Here is a tiny trained network, its code and every weight. The questions are about switching its units off for an input and a class, where a switched-off unit gives its printed mean instead of its output.

import numpy as np


def w(rows, s, z=0):
    codes = np.array(rows[::2]) - 128.0
    scale = np.full(codes.shape[1], s)
    scale[-1] = z or s
    return codes * scale


def f(y):
    return y / 2 * (1 + np.tanh(0.7978845608 * (y + 0.044715 * y**3)))


def log_softmax(a):
    a = a - a.max(-1, keepdims=True)
    return a - np.log(np.exp(a).sum(-1, keepdims=True))


def net(x, mask):
    res = np.array(x, float).reshape(1, 6) / 4 @ E
    y = f(res @ A[0][:, :-1].T + A[0][:, -1])
    res = res + np.where(mask, y, B[0][:, -1]) @ B[0][:, :-1]
    return log_softmax(res[-1] @ U[:, :-1].T + U[:, -1])


A, B = {}, {}
E = w([
[202,98,210,170,44,29,157,51,71],'x0',
[99,119,82,233,254,93,148,32,119],'x1',
[197,41,187,153,208,212,203,212,66],'x2',
[40,56,192,206,52,211,141,88,219],'x3',
[234,190,43,201,80,138,227,161,222],'x4',
[107,53,40,222,70,93,64,224,72],'x5',
],0.005)
A[0] = w([
[114,74,47,202,86,104,78,194,89,87],'n0',
[181,62,174,152,184,193,201,185,84,92],'n1',
[209,83,230,156,33,14,166,58,54,158],'n2',
[85,194,84,115,73,71,73,78,185,10],'n3',
[86,194,83,116,73,71,72,76,186,7],'n4',
[86,193,84,116,75,72,74,78,184,12],'n5',
[47,164,50,84,200,232,87,208,186,84],'n6',
[164,137,191,18,6,159,103,224,133,147],'n7',
[202,204,69,55,178,65,104,175,51,46],'n8',
[53,73,179,188,60,199,132,108,216,98],'n9',
[102,107,81,241,253,80,161,19,91,171],'n10',
[44,69,183,195,51,210,130,110,230,84],'n11',
[58,161,56,87,196,218,93,199,180,93],'n12',
[142,198,188,68,174,163,196,60,184,92],'n13',
[198,172,69,180,95,132,196,145,196,46],'n14',
[194,170,71,178,96,132,194,145,194,53],'n15',
[47,74,186,76,159,107,31,99,49,99],'n16',
[113,75,48,203,84,104,76,194,89,88],'n17',
[107,68,40,214,78,102,69,207,90,69],'n18',
[143,201,190,65,175,165,202,54,187,89],'n19',
[190,168,74,176,96,131,192,145,191,56],'n20',
[161,136,187,23,11,158,105,218,135,144],'n21',
[184,59,175,153,185,195,203,186,85,88],'n22',
[183,60,174,154,184,195,203,186,85,86],'n23',
[112,72,43,207,82,103,74,199,88,83],'n24',
[198,172,70,180,96,131,197,145,196,49],'n25',
[43,73,188,74,158,107,24,98,45,91],'n26',
[142,200,189,67,174,164,200,57,186,89],'n27',
[200,199,70,59,174,67,106,171,54,53],'n28',
[184,58,176,152,185,194,202,186,83,90],'n29',
],0.0052,0.0011)
B[0] = w([
[166,103,189,69,176,122,86,120,147,195],'n0',
[64,186,75,84,72,79,64,115,105,187],'n1',
[218,184,90,231,115,218,97,42,74,251],'n2',
[72,188,85,78,78,97,81,122,75,179],'n3',
[75,187,87,82,80,99,82,123,79,180],'n4',
[75,185,87,80,81,99,82,122,81,178],'n5',
[231,143,106,211,76,193,108,28,56,219],'n6',
[99,139,61,220,254,107,113,137,223,225],'n7',
[120,34,82,122,171,73,229,96,77,201],'n8',
[121,54,75,101,179,73,207,93,53,211],'n9',
[84,157,84,205,224,117,94,179,246,255],'n10',
[122,40,59,93,191,58,232,79,30,225],'n11',
[216,138,109,198,84,180,110,46,70,206],'n12',
[170,89,183,64,180,105,75,116,154,191],'n13',
[86,184,187,109,155,189,172,185,87,181],'n14',
[84,188,190,107,155,192,173,191,85,178],'n15',
[86,209,197,148,154,225,215,220,79,221],'n16',
[171,101,192,62,184,122,85,119,148,196],'n17',
[181,98,204,48,194,119,78,111,148,208],'n18',
[165,94,176,70,176,108,80,119,151,197],'n19',
[92,181,179,111,150,183,166,179,90,174],'n20',
[102,137,67,212,238,109,116,136,212,218],'n21',
[66,184,77,86,74,80,65,114,105,189],'n22',
[62,187,74,82,70,77,63,114,103,188],'n23',
[179,96,204,50,193,121,77,116,151,202],'n24',
[84,188,190,107,156,192,174,192,85,181],'n25',
[90,201,192,144,152,220,212,212,84,226],'n26',
[169,90,182,63,182,105,76,118,153,194],'n27',
[119,38,86,120,170,78,221,99,79,196],'n28',
[65,188,73,86,72,79,62,112,104,190],'n29',
],0.0063,0.005)
U = w([
[86,172,197,124,124,191,197,206,99,121],'0',
[62,168,86,82,59,72,60,120,111,116],'1',
[131,39,92,114,141,70,232,99,92,119],'2',
[187,90,212,69,155,112,62,123,173,139],'3',
[219,147,115,217,89,182,101,63,100,152],'4',
[92,137,90,216,181,107,113,159,246,160],'5',
[141,77,147,156,40,114,140,161,195,191],'6',
[133,89,155,138,26,121,151,157,182,2],'7',
],0.011,0.0035)

Each question gives the input, the list of numbers given to net, and the class t.
The units are the neurons (one row each of A and B). Each row of codes is followed by its name. A weight is (code - 128) times the scale printed after its matrix; where a second scale follows, it is the last column's (A, B and U).
mask holds one flag per neuron, in row order. A switched-off neuron (its flag False) gives its mean, the last column of its row in B, instead of its output. The means were averaged over made-up inputs and are rounded, as every weight is.
A unit's drop is (log p(t) with every unit on - log p(t) with that unit switched off) / (log p(t) with every unit on - log p(t) with every unit switched off).
The circuit of an input: a set's keep is (log p(t) with only the set's units on - log p(t) with every unit switched off) / (log p(t) with every unit on - log p(t) with every unit switched off). Starting from the 12 units with the biggest drops (on a tie, the unit counted first), units are removed one at a time, each time the one whose removal leaves the highest keep (on an exact tie, the one counted first), for as long as the keep stays at least 0.8.
circuit, biggest first: the units of the circuit, biggest drop first
k most important neurons: the k neurons with the biggest drops, biggest first
drop of u: that unit's drop, to one decimal
input [3,-6,-5,-8,-7,1], class 2: 2 most important neurons	n8, n28
input [-5,0,3,-8,0,-6], class 2: circuit, biggest first	n8
input [-2,-4,-5,6,-4,1], class 2: 2 most important neurons	n11, n9
input [-5,0,4,-4,-1,-1], class 4: circuit, biggest first	n6, n12
input [-5,-5,0,-6,2,-5], class 2: 4 most important neurons	n8, n28, n10, n2
input [-6,-5,-1,7,0,3], class 2: 3 most important neurons	n11, n9, n2
input [1,6,-3,8,4,0], class 2: 2 most important neurons	n11, n9
input [-7,-7,6,5,4,5], class 4: 3 most important neurons	n6, n12, n10
input [-7,-4,4,-7,-4,-2], class 2: 3 most important neurons	n8, n28, n2
input [-1,-8,4,7,5,-4], class 5: 2 most important neurons	n7, n21
input [-1,-3,-1,-4,-4,-1], class 0: drop of n28	-0.2
input [-1,4,-4,-8,4,2], class 2: drop of n8	0.2
input [-8,2,-2,2,-3,-3], class 4: drop of n6	0.1
input [-7,4,3,6,-4,-8], class 3: drop of n13	0.5
input [-8,3,4,2,3,-3], class 4: circuit, biggest first	n6
